Below are the code and all the weights of a small trained network. Each question names an input and a class and asks about switching units off, where a switched-off unit gives its printed mean instead of its output.

import numpy as np


def w(rows, s, z=0):
    codes = np.array(rows[::2]) - 128.0
    scale = np.full(codes.shape[1], s)
    scale[-1] = z or s
    return codes * scale


def f(y):
    return y / 2 * (1 + np.tanh(0.7978845608 * (y + 0.044715 * y**3)))


def log_softmax(a):
    a = a - a.max(-1, keepdims=True)
    return a - np.log(np.exp(a).sum(-1, keepdims=True))


def net(x, mask):
    res = np.array(x, float).reshape(1, 7) / 4 @ E
    y = f(res @ A[0][:, :-1].T + A[0][:, -1])
    res = res + np.where(mask, y, B[0][:, -1]) @ B[0][:, :-1]
    return log_softmax(res[-1] @ U[:, :-1].T + U[:, -1])


A, B = {}, {}
E = w([
[127,115,115,128,135,132],'x0',
[108,121,112,107,141,122],'x1',
[254,81,184,50,231,39],'x2',
[151,143,129,165,143,126],'x3',
[51,35,207,210,138,24],'x4',
[119,126,129,113,118,124],'x5',
[166,164,120,185,134,103],'x6',
],0.0076)
A[0] = w([
[130,101,122,136,112,126,144],'neuron 0',
[121,108,145,157,135,122,54],'neuron 1',
[6,176,81,206,67,194,123],'neuron 2',
[147,106,128,111,132,122,157],'neuron 3',
[158,123,146,80,186,78,197],'neuron 4',
[117,117,78,155,90,130,143],'neuron 5',
[34,85,167,200,112,89,51],'neuron 6',
[97,120,154,154,140,107,21],'neuron 7',
[131,126,135,131,135,137,79],'neuron 8',
[67,113,140,164,146,86,25],'neuron 9',
[124,155,111,100,116,129,32],'neuron 10',
[54,192,122,139,126,152,180],'neuron 11',
[133,229,53,92,121,212,14],'neuron 12',
[124,146,113,104,116,128,4],'neuron 13',
],0.015,0.0014)
B[0] = w([
[177,200,140,182,123,131,131],'neuron 0',
[89,122,142,74,97,165,140],'neuron 1',
[226,98,201,60,224,70,250],'neuron 2',
[127,132,141,156,152,100,140],'neuron 3',
[184,110,179,92,172,102,184],'neuron 4',
[178,113,147,81,113,87,155],'neuron 5',
[31,141,35,179,76,179,205],'neuron 6',
[112,161,88,109,114,138,149],'neuron 7',
[100,112,125,133,133,101,126],'neuron 8',
[118,159,80,154,95,186,166],'neuron 9',
[91,142,104,146,137,115,140],'neuron 10',
[177,114,185,117,152,107,178],'neuron 11',
[9,137,62,206,41,173,223],'neuron 12',
[104,142,122,140,115,104,134],'neuron 13',
],0.013,0.019)
U = w([
[242,111,204,103,254,63,247],'0',
[78,176,5,215,43,210,9],'1',
],0.0067,0.0013)

Each question gives the input, the list of numbers given to net, and the class t.
The units are the neurons (one row each of A and B). Each row of codes is followed by its name. A weight is (code - 128) times the scale printed after its matrix; where a second scale follows, it is the last column's (A, B and U).
mask holds one flag per neuron, in row order. A switched-off neuron (its flag False) gives its mean, the last column of its row in B, instead of its output. The means were averaged over made-up inputs and are rounded, as every weight is.
A unit's drop is (log p(t) with every unit on - log p(t) with that unit switched off) / (log p(t) with every unit on - log p(t) with every unit switched off).
The circuit of an input: a set's keep is (log p(t) with only the set's units on - log p(t) with every unit switched off) / (log p(t) with every unit on - log p(t) with every unit switched off). Starting from the 12 units with the biggest drops (on a tie, the unit counted first), units are removed one at a time, each time the one whose removal leaves the highest keep (on an exact tie, the one counted first), for as long as the keep stays at least 0.8.
circuit, biggest first: the units of the circuit, biggest drop first
k most important neurons: the k neurons with the biggest drops, biggest first
drop of u: that unit's drop, to one decimal
input [7,2,-5,-7,0,3,1], class 0: circuit, biggest first	(neuron 2)
input [-5,-3,1,0,2,2,-6], class 1: 2 most important neurons	(neuron 2; neuron 11)
input [-1,1,5,7,6,-3,-5], class 1: 4 most important neurons	(neuron 2; neuron 6; neuron 9; neuron 11)
input [-3,-5,6,4,7,8,1], class 1: 2 most important neurons	(neuron 2; neuron 6)
input [6,8,-4,2,-3,4,-3], class 0: 2 most important neurons	(neuron 2; neuron 6)
input [-5,5,1,6,-2,5,-4], class 1: 3 most important neurons	(neuron 2; neuron 11; neuron 4)
input [2,-6,-6,-5,0,4,1], class 0: drop of neuron 2	0.7
input [0,4,-8,1,1,6,5], class 0: drop of neuron 2	1.7
input [3,3,-7,-1,-3,-4,-8], class 0: drop of neuron 2	1.4
input [-8,2,-7,5,-6,5,-6], class 0: drop of neuron 11	0.1
